Here is a tiny trained network, its code and every weight. The questions are about switching its units off for an input and a class, where a switched-off unit gives its printed mean instead of its output.

import numpy as np


def w(rows, s, z=0):
    codes = np.array(rows[::2]) - 128.0
    scale = np.full(codes.shape[1], s)
    scale[-1] = z or s
    return codes * scale


def f(y):
    return np.maximum(y, 0)


def log_softmax(a):
    a = a - a.max(-1, keepdims=True)
    return a - np.log(np.exp(a).sum(-1, keepdims=True))


def net(x, mask):
    res = np.array(x, float).reshape(1, 6) / 4 @ E
    y = f(res @ A[0][:, :-1].T + A[0][:, -1])
    res = res + np.where(mask, y, B[0][:, -1]) @ B[0][:, :-1]
    return log_softmax(res[-1] @ U[:, :-1].T + U[:, -1])


A, B = {}, {}
E = w([
[106,114,107,132,145,118,104,77,123,155],'x0',
[108,144,146,110,102,151,135,127,168,161],'x1',
[124,140,138,129,114,135,131,126,124,113],'x2',
[108,108,194,8,181,141,131,104,57,164],'x3',
[219,46,158,100,43,127,106,28,158,100],'x4',
[56,80,68,127,62,112,238,116,87,157],'x5',
],0.015)
A[0] = w([
[145,136,99,189,109,102,124,139,166,125,254],'n0',
[137,49,103,124,11,141,129,111,95,126,121],'n1',
[100,197,98,139,174,153,82,188,104,151,205],'n2',
[124,58,98,101,54,105,210,111,111,132,59],'n3',
[78,128,125,168,148,100,125,142,109,176,170],'n4',
[165,110,154,134,123,96,66,145,132,173,140],'n5',
[127,217,150,147,194,131,86,133,148,125,208],'n6',
[215,84,159,116,73,128,124,74,144,129,191],'n7',
[110,147,71,146,143,135,195,130,101,158,147],'n8',
[147,164,133,79,161,152,112,128,83,148,93],'n9',
[123,94,218,22,186,137,161,121,56,161,153],'n10',
[89,145,66,113,122,118,204,141,82,152,153],'n11',
[105,171,104,146,87,83,186,160,190,93,193],'n12',
],0.012,0.0073)
B[0] = w([
[140,148,111,247,123,103,101,118,205,93,225],'n0',
[145,141,116,161,159,80,130,108,124,163,221],'n1',
[113,168,100,153,188,55,154,143,92,145,230],'n2',
[110,167,79,138,193,55,158,138,103,203,219],'n3',
[93,160,138,143,91,124,189,140,141,107,190],'n4',
[166,105,163,131,98,132,117,88,150,104,174],'n5',
[171,71,82,128,176,58,133,67,143,178,224],'n6',
[182,86,117,109,130,118,59,103,124,116,245],'n7',
[96,157,119,165,84,182,178,154,139,88,204],'n8',
[143,89,157,125,128,127,117,152,78,128,173],'n9',
[124,67,194,70,148,109,144,172,14,116,251],'n10',
[65,142,135,122,105,157,167,163,101,71,225],'n11',
[122,123,105,158,132,131,145,133,132,127,220],'n12',
],0.013,0.021)
U = w([
[129,195,37,167,184,75,118,92,175,160,253],'0',
[141,156,172,94,175,47,168,106,50,181,136],'1',
[172,131,156,147,72,130,2,69,223,39,97],'2',
[213,92,176,53,130,208,31,92,76,68,80],'3',
[91,228,115,174,49,182,194,124,170,46,88],'4',
[29,155,163,75,104,193,165,173,59,60,75],'5',
],0.0094,0.0024)

Each question gives the input, the list of numbers given to net, and the class t.
The units are the neurons (one row each of A and B). Each row of codes is followed by its name. A weight is (code - 128) times the scale printed after its matrix; where a second scale follows, it is the last column's (A, B and U).
mask holds one flag per neuron, in row order. A switched-off neuron (its flag False) gives its mean, the last column of its row in B, instead of its output. The means were averaged over made-up inputs and are rounded, as every weight is.
A unit's drop is (log p(t) with every unit on - log p(t) with that unit switched off) / (log p(t) with every unit on - log p(t) with every unit switched off).
The circuit of an input: a set's keep is (log p(t) with only the set's units on - log p(t) with every unit switched off) / (log p(t) with every unit on - log p(t) with every unit switched off). Starting from the 12 units with the biggest drops (on a tie, the unit counted first), units are removed one at a time, each time the one whose removal leaves the highest keep (on an exact tie, the one counted first), for as long as the keep stays at least 0.8.
units of the circuit, in order: the units of the circuit, biggest drop first
k most important neurons: the k neurons with the biggest drops, biggest first
drop of u: that unit's drop, to one decimal
input [3,-5,6,0,4,7], class 0: units of the circuit, in order -> [n10]
input [7,5,-3,-6,0,4], class 4: units of the circuit, in order -> [n6; n2]
input [3,-5,5,-7,0,1], class 4: units of the circuit, in order -> [n6; n3]
input [-8,1,4,0,8,3], class 0: 2 most important neurons -> [n10; n3]
input [-1,-7,-1,-2,5,1], class 0: 2 most important neurons -> [n1; n3]
input [6,-3,-4,6,0,7], class 5: 2 most important neurons -> [n11; n6]
input [-2,2,-1,0,3,7], class 0: 2 most important neurons -> [n10; n3]
input [-8,-1,-8,-1,3,7], class 0: 2 most important neurons -> [n10; n3]
input [-8,-5,-3,1,-5,6], class 5: 2 most important neurons -> [n0; n11]
input [-8,7,-4,1,7,0], class 3: 3 most important neurons -> [n7; n2; n0]
input [-4,-7,-4,-1,-1,2], class 4: 2 most important neurons -> [n10; n6]
input [-8,0,-5,-4,1,7], class 0: 3 most important neurons -> [n3; n1; n4]
input [-6,7,1,0,-4,8], class 4: drop of n10 -> 0.3
input [-6,5,-1,-1,5,6], class 0: units of the circuit, in order -> [n10]
input [-4,1,-7,1,5,-7], class 3: drop of n0 -> 0.2
input [-1,0,4,0,7,-6], class 2: drop of n10 -> 0.9
input [2,-2,-8,0,6,0], class 2: drop of n2 -> 0.3
